Below is a small trained network, with its code and all its weights. Each question gives an input and a target symbol and asks what happens when units are switched off, that is, made to give their printed mean instead of their output.

import numpy as np


def w(rows, s, z=0):
    codes = np.array(rows[::2]) - 128.0
    scale = np.full(codes.shape[1], s)
    scale[-1] = z or s
    return codes * scale


def norm(h):
    return h / np.sqrt((h * h).mean(-1, keepdims=True) + 1e-5)


def f(y):
    return y / 2 * (1 + np.tanh(0.7978845608 * (y + 0.044715 * y**3)))


def softmax(a):
    e = np.exp(a - a.max(-1, keepdims=True))
    return e / e.sum(-1, keepdims=True)


def log_softmax(a):
    a = a - a.max(-1, keepdims=True)
    return a - np.log(np.exp(a).sum(-1, keepdims=True))


def net(x, mask):
    ids = ['αγδζηθμπστφψω'.index(c) for c in x.split()]
    T = len(ids)
    res = E[ids] + P[:T]
    u = 0
    for l in range(2):
        r = norm(res)
        for j in range(2):
            rows = slice(4 * j, 4 * j + 4)
            q, k, v = (r @ M[l][rows].T for M in (Q, K, V))
            z = softmax(np.where(np.tri(T) > 0, q @ k.T / 4**0.5, -1e9)) @ v
            o = O[l][rows]
            res = res + np.where(mask[u + j], z, o[:, -1]) @ o[:, :-1]
        u += 2
        y = f(norm(res) @ A[l][:, :-1].T + A[l][:, -1])
        res = res + np.where(mask[u : u + 4], y, B[l][:, -1]) @ B[l][:, :-1]
        u += 4
    return log_softmax(norm(res)[-1] @ U[:, :-1].T + U[:, -1])


Q, K, V, O, A, B = {}, {}, {}, {}, {}, {}
E = w([
[120,120,57,103,73,129,141,178,152,59],'α',
[67,141,111,129,228,127,114,147,78,130],'γ',
[210,24,130,127,143,130,174,141,115,150],'δ',
[76,122,48,148,78,72,173,89,74,151],'ζ',
[163,89,101,85,159,38,33,34,142,123],'η',
[117,140,238,109,90,149,221,169,41,135],'θ',
[216,117,139,121,206,169,111,126,254,155],'μ',
[112,160,179,71,116,80,195,172,178,146],'π',
[102,162,70,168,132,177,79,204,98,162],'σ',
[85,105,120,229,150,211,119,44,157,91],'τ',
[136,205,119,120,67,130,131,125,198,101],'φ',
[192,150,106,20,186,241,172,98,156,27],'ψ',
[32,230,125,98,169,135,110,96,164,177],'ω',
],0.0083)
P = w([
[184,162,46,198,170,70,254,129,99,80],'0',
[155,136,65,193,165,85,207,141,120,36],'1',
[126,131,91,168,145,111,192,145,120,81],'2',
[95,121,113,147,133,126,137,167,132,114],'3',
[92,116,124,120,97,170,96,156,106,124],'4',
[100,120,127,85,84,178,58,135,122,179],'5',
[122,130,155,73,87,194,44,149,117,152],'6',
[78,97,136,36,80,204,52,131,128,144],'7',
[94,114,176,71,95,206,11,155,123,123],'8',
],0.0032)
Q[0] = w([
[193,155,67,94,57,129,128,188,220,80],'L0H0',
[189,59,161,53,158,131,135,60,178,116],'L0H0',
[115,232,246,72,168,210,94,109,175,105],'L0H0',
[144,96,145,72,153,146,193,222,119,123],'L0H0',
[107,160,74,83,165,150,5,96,132,148],'L0H1',
[95,201,201,90,99,69,144,146,118,220],'L0H1',
[146,151,62,165,24,128,147,149,190,94],'L0H1',
[166,209,170,128,177,158,123,112,243,136],'L0H1',
],0.017)
K[0] = w([
[159,146,47,77,70,122,133,181,195,85],'L0H0',
[193,44,168,49,154,145,132,55,189,88],'L0H0',
[107,161,234,76,137,231,62,144,173,142],'L0H0',
[161,112,159,69,138,154,202,223,94,142],'L0H0',
[101,183,75,104,170,211,57,140,147,135],'L0H1',
[101,202,156,91,125,78,190,150,117,189],'L0H1',
[140,145,96,144,39,106,126,127,151,79],'L0H1',
[164,179,131,168,188,106,162,120,254,99],'L0H1',
],0.018)
V[0] = w([
[104,50,150,125,222,98,183,126,152,89],'L0H0',
[144,48,248,46,57,97,28,78,118,146],'L0H0',
[72,252,147,85,121,112,122,64,207,74],'L0H0',
[86,93,124,157,48,254,87,44,140,131],'L0H0',
[181,132,192,87,113,105,124,53,121,170],'L0H1',
[59,122,165,52,153,187,21,148,126,151],'L0H1',
[83,173,128,59,73,61,127,114,97,189],'L0H1',
[158,127,97,117,39,114,132,220,170,91],'L0H1',
],0.0092)
O[0] = w([
[75,55,152,67,109,183,154,74,150,219,137],'L0H0',
[182,39,212,98,72,22,84,53,104,78,49],'L0H0',
[59,212,127,101,113,69,144,40,253,82,194],'L0H0',
[208,109,119,248,125,146,195,33,148,45,113],'L0H0',
[166,210,150,125,182,158,225,137,149,188,1],'L0H1',
[40,139,124,78,158,219,11,165,135,166,140],'L0H1',
[44,225,78,119,70,89,168,174,135,167,108],'L0H1',
[163,96,90,111,20,103,150,177,208,61,135],'L0H1',
],0.0053,0.0057)
A[0] = w([
[124,126,85,183,138,46,147,75,54,113,90],'L0N0',
[142,95,134,106,151,5,124,59,122,143,7],'L0N1',
[189,75,159,155,159,117,111,161,196,197,71],'L0N2',
[122,132,240,116,69,124,178,161,104,142,114],'L0N3',
],0.019,0.0012)
B[0] = w([
[70,125,108,184,71,151,192,92,65,209,197],'L0N0',
[117,150,21,92,195,2,140,165,74,137,250],'L0N1',
[189,131,84,116,46,130,112,161,186,255,165],'L0N2',
[146,75,246,148,108,91,170,192,84,84,167],'L0N3',
],0.0099,0.011)
Q[1] = w([
[159,116,129,129,192,179,161,83,138,79],'L1H0',
[175,157,198,166,149,184,201,15,125,102],'L1H0',
[162,130,185,110,186,91,122,148,156,105],'L1H0',
[68,165,86,200,113,250,74,111,176,80],'L1H0',
[138,101,118,211,103,123,138,111,109,115],'L1H1',
[100,163,77,114,180,220,100,100,110,159],'L1H1',
[188,114,117,129,146,90,114,56,147,144],'L1H1',
[109,192,75,115,164,39,147,62,138,129],'L1H1',
],0.016)
K[1] = w([
[141,123,106,151,110,217,93,98,118,167],'L1H0',
[121,141,156,161,83,249,165,112,194,132],'L1H0',
[102,191,114,151,147,135,153,128,103,192],'L1H0',
[108,89,214,136,113,169,22,79,189,106],'L1H0',
[105,147,82,141,111,116,123,161,143,135],'L1H1',
[152,146,155,103,146,72,161,81,192,88],'L1H1',
[112,119,181,175,58,110,161,168,127,167],'L1H1',
[121,76,188,132,60,167,171,136,137,55],'L1H1',
],0.017)
V[1] = w([
[107,111,120,138,140,142,168,92,129,128],'L1H0',
[169,172,76,162,174,171,247,207,140,170],'L1H0',
[134,119,110,130,104,115,100,84,130,116],'L1H0',
[157,123,118,119,167,110,137,121,142,137],'L1H0',
[157,94,136,102,137,132,144,92,128,114],'L1H1',
[97,96,130,92,119,118,125,136,165,80],'L1H1',
[127,125,184,130,109,106,141,162,141,151],'L1H1',
[139,159,138,116,136,107,108,112,177,133],'L1H1',
],0.011)
O[1] = w([
[124,104,122,114,164,114,112,85,123,137,155],'L1H0',
[150,91,173,94,116,88,1,69,133,67,254],'L1H0',
[112,155,102,121,136,139,176,115,102,145,128],'L1H0',
[139,116,108,119,106,107,122,102,102,136,178],'L1H0',
[155,106,125,124,168,89,171,143,124,120,57],'L1H1',
[129,100,111,99,110,128,109,144,175,140,119],'L1H1',
[152,111,177,166,122,124,105,129,176,151,88],'L1H1',
[126,174,109,93,144,113,145,125,134,145,96],'L1H1',
],0.0069,0.0047)
A[1] = w([
[91,140,207,70,136,106,159,172,149,116,96],'L1N0',
[98,177,142,109,166,126,113,87,199,125,38],'L1N1',
[165,129,230,5,156,204,171,118,138,62,107],'L1N2',
[162,80,198,111,170,162,152,165,52,163,4],'L1N3',
],0.017,0.0025)
B[1] = w([
[88,115,197,188,100,125,71,143,191,175,207],'L1N0',
[184,172,177,95,131,124,138,96,70,108,230],'L1N1',
[139,56,46,146,250,81,168,114,170,147,253],'L1N2',
[144,216,130,61,108,186,155,120,81,86,187],'L1N3',
],0.012,0.0055)
U = w([
[54,199,180,40,166,180,116,92,114,137,25],'α',
[88,149,68,149,98,63,213,137,64,175,154],'γ',
[144,253,159,109,110,119,125,80,162,94,94],'δ',
[86,93,129,202,84,139,143,41,68,151,254],'ζ',
[78,95,241,164,146,90,152,192,164,120,119],'η',
[231,108,136,75,70,172,123,136,135,192,54],'θ',
[97,143,120,138,184,206,48,187,84,107,91],'μ',
[158,147,101,114,54,108,156,114,183,11,120],'π',
[147,75,111,158,213,170,167,45,149,98,147],'σ',
[120,97,155,134,109,119,96,139,245,229,141],'τ',
[195,88,216,108,107,136,172,178,45,97,133],'φ',
[122,85,73,151,87,157,65,175,148,26,92],'ψ',
[144,99,72,79,200,49,145,112,102,127,159],'ω',
],0.0057,0.00088)

Each question gives the input, a string of symbols that net reads in full, and the target symbol t.
The units are the heads (4 rows each of Q, K, V and O) and the neurons (one row each of A and B). Each row of codes is followed by its name. A weight is (code - 128) times the scale printed after its matrix; where a second scale follows, it is the last column's (O, A, B and U).
mask holds one flag per unit, layer by layer, with each layer's heads first. A switched-off unit (its flag False) gives its mean, the last column of its rows in O or B, instead of its output. The means were averaged over made-up inputs and are rounded, as every weight is.
A unit's drop is (log p(t) with every unit on - log p(t) with that unit switched off) / (log p(t) with every unit on - log p(t) with every unit switched off).
The circuit of an input: a set's keep is (log p(t) with only the set's units on - log p(t) with every unit switched off) / (log p(t) with every unit on - log p(t) with every unit switched off). Starting from all 12 units, units are removed one at a time, each time the one whose removal leaves the highest keep (on an exact tie, the one counted first), for as long as the keep stays at least 0.8.
units of the circuit, in order: the units of the circuit, biggest drop first
most important unit: the unit with the biggest drop
top k neurons: the k neurons with the biggest drops, biggest first
top k neurons in layer l: the k neurons of layer l with the biggest drops, biggest first
heads that matter: for each layer, one digit per head in row order, 1 if its drop is at least 0.15 and else 0, layers parted by /
drop of u: that unit's drop, to one decimal
input ω α ζ π ψ, target σ: top neuron => [L1N2]
input ψ ζ σ α, target ψ: heads that matter => 11 / 00
input π σ σ, target ψ: units of the circuit, in order => [L0H1; L0H0; L1H0]
input φ η η π γ α η μ, target τ: heads that matter => 01 / 00
input σ α η α θ γ, target α: heads that matter => 00 / 00
input γ η π α, target π: heads that matter => 01 / 00
input π δ δ, target φ: units of the circuit, in order => [L0H0; L0H1]
input η ζ μ η ψ α σ, target μ: units of the circuit, in order => [L0H1; L0H0]
input θ τ ω, target α: units of the circuit, in order => [L0H1; L0N1]
input γ γ ψ η ζ, target ζ: units of the circuit, in order => [L0N0; L0N1]
input π σ τ σ σ π ζ ψ μ, target θ: heads that matter => 01 / 00
input γ π δ η π π ω α, target π: heads that matter => 11 / 00
input η θ η π α η μ π, target η: units of the circuit, in order => [L0N3; L1N0]
input ψ α ψ θ γ α, target ψ: most important unit => L0H1
input η π ψ τ η δ δ, target φ: heads that matter => 10 / 00
input φ η φ μ, target τ: heads that matter => 00 / 00
input ψ σ ω, target δ: units of the circuit, in order => [L0H0; L1N1]
input η ζ ψ σ, target ψ: heads that matter => 11 / 00
input η ζ η η φ, target δ: top 2 neurons => [L0N1; L1N1]
input θ ω τ, target σ: units of the circuit, in order => [L0H0]
input σ α π η γ, target μ: top 2 neurons => [L0N1; L0N0]
input ζ σ α η σ ζ ω, target α: top 2 neurons => [L0N1; L1N1]
input μ ψ γ μ τ, target σ: heads that matter => 11 / 00
input ω η φ σ, target μ: heads that matter => 10 / 00
input ψ π ω θ ω μ, target θ: top 2 neurons in layer 0 => [L0N2; L0N1]
input ψ ζ η η η φ, target π: drop of L1N1 => -0.1
input η η ω θ, target φ: drop of L0N3 => 0.9
